Here is a tiny trained network, its code and every weight. The questions are about switching its units off for an input and a class, where a switched-off unit gives its printed mean instead of its output.

import numpy as np


def w(rows, s, z=0):
    codes = np.array(rows[::2]) - 128.0
    scale = np.full(codes.shape[1], s)
    scale[-1] = z or s
    return codes * scale


def f(y):
    return np.maximum(y, 0)


def log_softmax(a):
    a = a - a.max(-1, keepdims=True)
    return a - np.log(np.exp(a).sum(-1, keepdims=True))


def net(x, mask):
    res = np.array(x, float).reshape(1, 8) / 4 @ E
    y = f(res @ A[0][:, :-1].T + A[0][:, -1])
    res = res + np.where(mask, y, B[0][:, -1]) @ B[0][:, :-1]
    return log_softmax(res[-1] @ U[:, :-1].T + U[:, -1])


A, B = {}, {}
E = w([
[167,197,61,117,45,162,119,156,69],'x0',
[157,138,166,177,61,108,95,98,170],'x1',
[124,125,125,124,133,129,133,130,124],'x2',
[91,141,61,148,136,185,187,76,227],'x3',
[82,140,162,254,137,202,115,121,69],'x4',
[77,201,111,182,159,48,151,169,141],'x5',
[117,119,112,112,154,134,147,138,108],'x6',
[157,160,112,140,198,106,77,22,77],'x7',
],0.0087)
A[0] = w([
[137,240,65,134,87,176,134,151,111,179],'n0',
[61,183,162,156,155,80,109,143,198,136],'n1',
[167,34,184,118,114,203,139,84,146,69],'n2',
[75,114,119,102,179,160,166,83,200,174],'n3',
[161,101,113,75,187,66,83,210,57,177],'n4',
[102,94,129,242,159,210,107,123,29,96],'n5',
[89,223,101,153,160,36,161,179,119,79],'n6',
[110,157,177,153,124,165,153,119,100,3],'n7',
[135,121,68,34,132,78,192,137,127,70],'n8',
[153,78,125,52,95,196,77,101,101,45],'n9',
[201,109,195,87,73,202,158,81,122,44],'n10',
[72,133,221,207,130,236,137,145,119,36],'n11',
[57,82,139,76,149,153,165,244,160,143],'n12',
[177,166,87,175,155,130,125,49,137,126],'n13',
[56,131,73,91,161,207,198,94,128,190],'n14',
[100,208,169,154,106,75,176,126,128,43],'n15',
[114,152,27,119,198,83,77,65,70,88],'n16',
[152,162,151,59,101,101,150,105,180,29],'n17',
[132,128,60,105,122,142,139,108,225,144],'n18',
[112,94,134,134,37,140,182,206,155,68],'n19',
[99,47,113,147,57,136,221,186,144,78],'n20',
[184,25,135,132,141,162,146,108,126,38],'n21',
[166,114,79,56,196,83,118,161,169,46],'n22',
[80,70,94,32,184,220,131,149,68,152],'n23',
[212,223,4,116,45,172,148,175,30,82],'n24',
[193,88,132,115,31,41,47,84,220,187],'n25',
[75,195,113,120,94,202,188,43,187,172],'n26',
[98,71,197,172,216,88,243,119,130,105],'n27',
[101,228,147,96,134,46,168,141,146,82],'n28',
[177,105,178,129,96,129,95,199,53,193],'n29',
[105,150,129,174,139,205,134,146,73,22],'n30',
[128,166,119,89,193,92,143,2,98,106],'n31',
[121,69,212,135,179,113,83,164,102,193],'n32',
[149,131,114,64,113,94,96,103,150,51],'n33',
[153,138,128,97,83,224,64,93,154,114],'n34',
[177,134,112,131,140,141,54,52,115,88],'n35',
],0.0079,0.0056)
B[0] = w([
[133,84,176,73,107,72,159,34,176,215],'n0',
[142,182,142,69,113,122,190,67,173,200],'n1',
[119,209,121,44,180,117,196,107,161,197],'n2',
[96,100,114,144,86,74,146,61,79,218],'n3',
[30,103,80,178,47,75,174,99,65,237],'n4',
[176,75,93,142,134,193,185,198,125,255],'n5',
[70,237,124,104,213,208,212,117,147,208],'n6',
[214,130,32,171,204,158,122,222,118,141],'n7',
[186,82,94,204,129,188,131,193,85,191],'n8',
[152,232,84,78,185,144,207,168,107,189],'n9',
[91,225,109,78,183,187,156,112,95,186],'n10',
[198,76,23,162,165,114,96,186,102,208],'n11',
[94,102,182,107,124,164,43,154,173,227],'n12',
[74,116,115,106,103,151,93,155,108,194],'n13',
[69,113,107,162,51,101,126,65,76,225],'n14',
[92,210,67,87,193,229,190,139,132,160],'n15',
[44,100,166,60,119,192,38,183,138,208],'n16',
[159,73,58,171,206,138,113,192,54,161],'n17',
[92,117,121,195,99,89,126,102,39,201],'n18',
[68,146,146,88,168,139,16,179,147,196],'n19',
[72,145,146,94,159,133,52,178,118,196],'n20',
[129,214,115,74,253,115,176,98,135,165],'n21',
[197,71,83,165,162,191,155,161,86,180],'n22',
[80,167,170,142,123,222,190,88,170,222],'n23',
[220,20,163,60,159,77,143,44,246,236],'n24',
[162,80,114,182,52,185,170,158,142,242],'n25',
[98,131,110,144,81,60,103,131,27,221],'n26',
[179,73,141,96,168,118,175,109,202,215],'n27',
[149,189,78,146,165,187,161,134,123,177],'n28',
[5,134,99,131,65,83,139,90,91,241],'n29',
[181,88,63,189,204,173,125,196,106,174],'n30',
[68,70,175,118,138,170,59,214,191,210],'n31',
[98,97,151,135,72,68,180,72,82,232],'n32',
[201,121,82,125,148,200,145,201,77,159],'n33',
[78,185,149,65,136,106,160,98,132,192],'n34',
[39,143,129,111,138,174,61,169,152,190],'n35',
],0.0066,0.0088)
U = w([
[128,254,122,84,179,142,205,124,126,29],'0',
[218,77,70,171,132,155,146,212,87,19],'1',
[87,140,123,144,60,58,143,107,62,67],'2',
[82,127,199,84,133,152,5,197,169,16],'3',
[183,63,186,89,158,72,170,74,191,148],'4',
[123,127,154,135,86,131,160,124,123,241],'5',
[124,140,164,151,75,153,165,123,132,255],'6',
],0.0099,0.0054)

Each question gives the input, the list of numbers given to net, and the class t.
The units are the neurons (one row each of A and B). Each row of codes is followed by its name. A weight is (code - 128) times the scale printed after its matrix; where a second scale follows, it is the last column's (A, B and U).
mask holds one flag per neuron, in row order. A switched-off neuron (its flag False) gives its mean, the last column of its row in B, instead of its output. The means were averaged over made-up inputs and are rounded, as every weight is.
A unit's drop is (log p(t) with every unit on - log p(t) with that unit switched off) / (log p(t) with every unit on - log p(t) with every unit switched off).
The circuit of an input: a set's keep is (log p(t) with only the set's units on - log p(t) with every unit switched off) / (log p(t) with every unit on - log p(t) with every unit switched off). Starting from the 12 units with the biggest drops (on a tie, the unit counted first), units are removed one at a time, each time the one whose removal leaves the highest keep (on an exact tie, the one counted first), for as long as the keep stays at least 0.8.
circuit, biggest first: the units of the circuit, biggest drop first
most important unit: the unit with the biggest drop
k most important neurons: the k neurons with the biggest drops, biggest first
drop of u: that unit's drop, to one decimal
input [8,-8,5,6,3,-7,-8,-3], class 4: 3 most important neurons -> [n24, n0, n6]
input [4,8,-6,-1,8,-7,1,-6], class 1: circuit, biggest first -> [n11]
input [-7,-7,4,-8,8,-1,-1,-6], class 1: 2 most important neurons -> [n11, n5]
input [3,-4,0,-8,2,-1,2,-8], class 2: 2 most important neurons -> [n4, n29]
input [1,5,7,5,-2,3,2,4], class 2: circuit, biggest first -> [n26, n18]
input [0,-5,3,6,7,-3,2,8], class 3: 3 most important neurons -> [n16, n31, n35]
input [-4,2,-2,-7,7,-4,-7,6], class 1: 2 most important neurons -> [n5, n11]
input [-5,2,0,4,4,-6,3,2], class 0: circuit, biggest first -> [n2, n21]
input [-4,6,-5,-8,-7,-6,-4,6], class 2: 3 most important neurons -> [n4, n29, n32]
input [-8,-2,8,2,8,-5,3,-5], class 1: 3 most important neurons -> [n11, n5, n24]
input [-4,-4,-5,-6,3,-4,-3,-7], class 3: 2 most important neurons -> [n12, n19]
input [7,-1,2,5,2,-3,7,3], class 4: 2 most important neurons -> [n24, n0]
input [-6,7,-6,-4,-4,0,4,6], class 6: 2 most important neurons -> [n25, n24]
input [-7,1,8,1,-4,7,-1,-6], class 0: 3 most important neurons -> [n6, n24, n28]
input [-8,7,-3,5,-5,7,-4,8], class 3: most important unit -> n31
input [6,7,0,-7,4,1,-8,8], class 3: 2 most important neurons -> [n35, n16]
input [-8,-1,-4,8,3,5,8,-4], class 2: circuit, biggest first -> [n26, n3]
input [5,0,7,-5,8,5,-8,2], class 1: drop of n9 -> 0.0
input [5,1,7,8,8,2,5,3], class 1: drop of n30 -> 0.4
input [8,6,6,6,-5,-4,6,7], class 4: circuit, biggest first -> [n24]
input [7,4,-1,6,2,-3,-5,6], class 4: drop of n24 -> 1.3
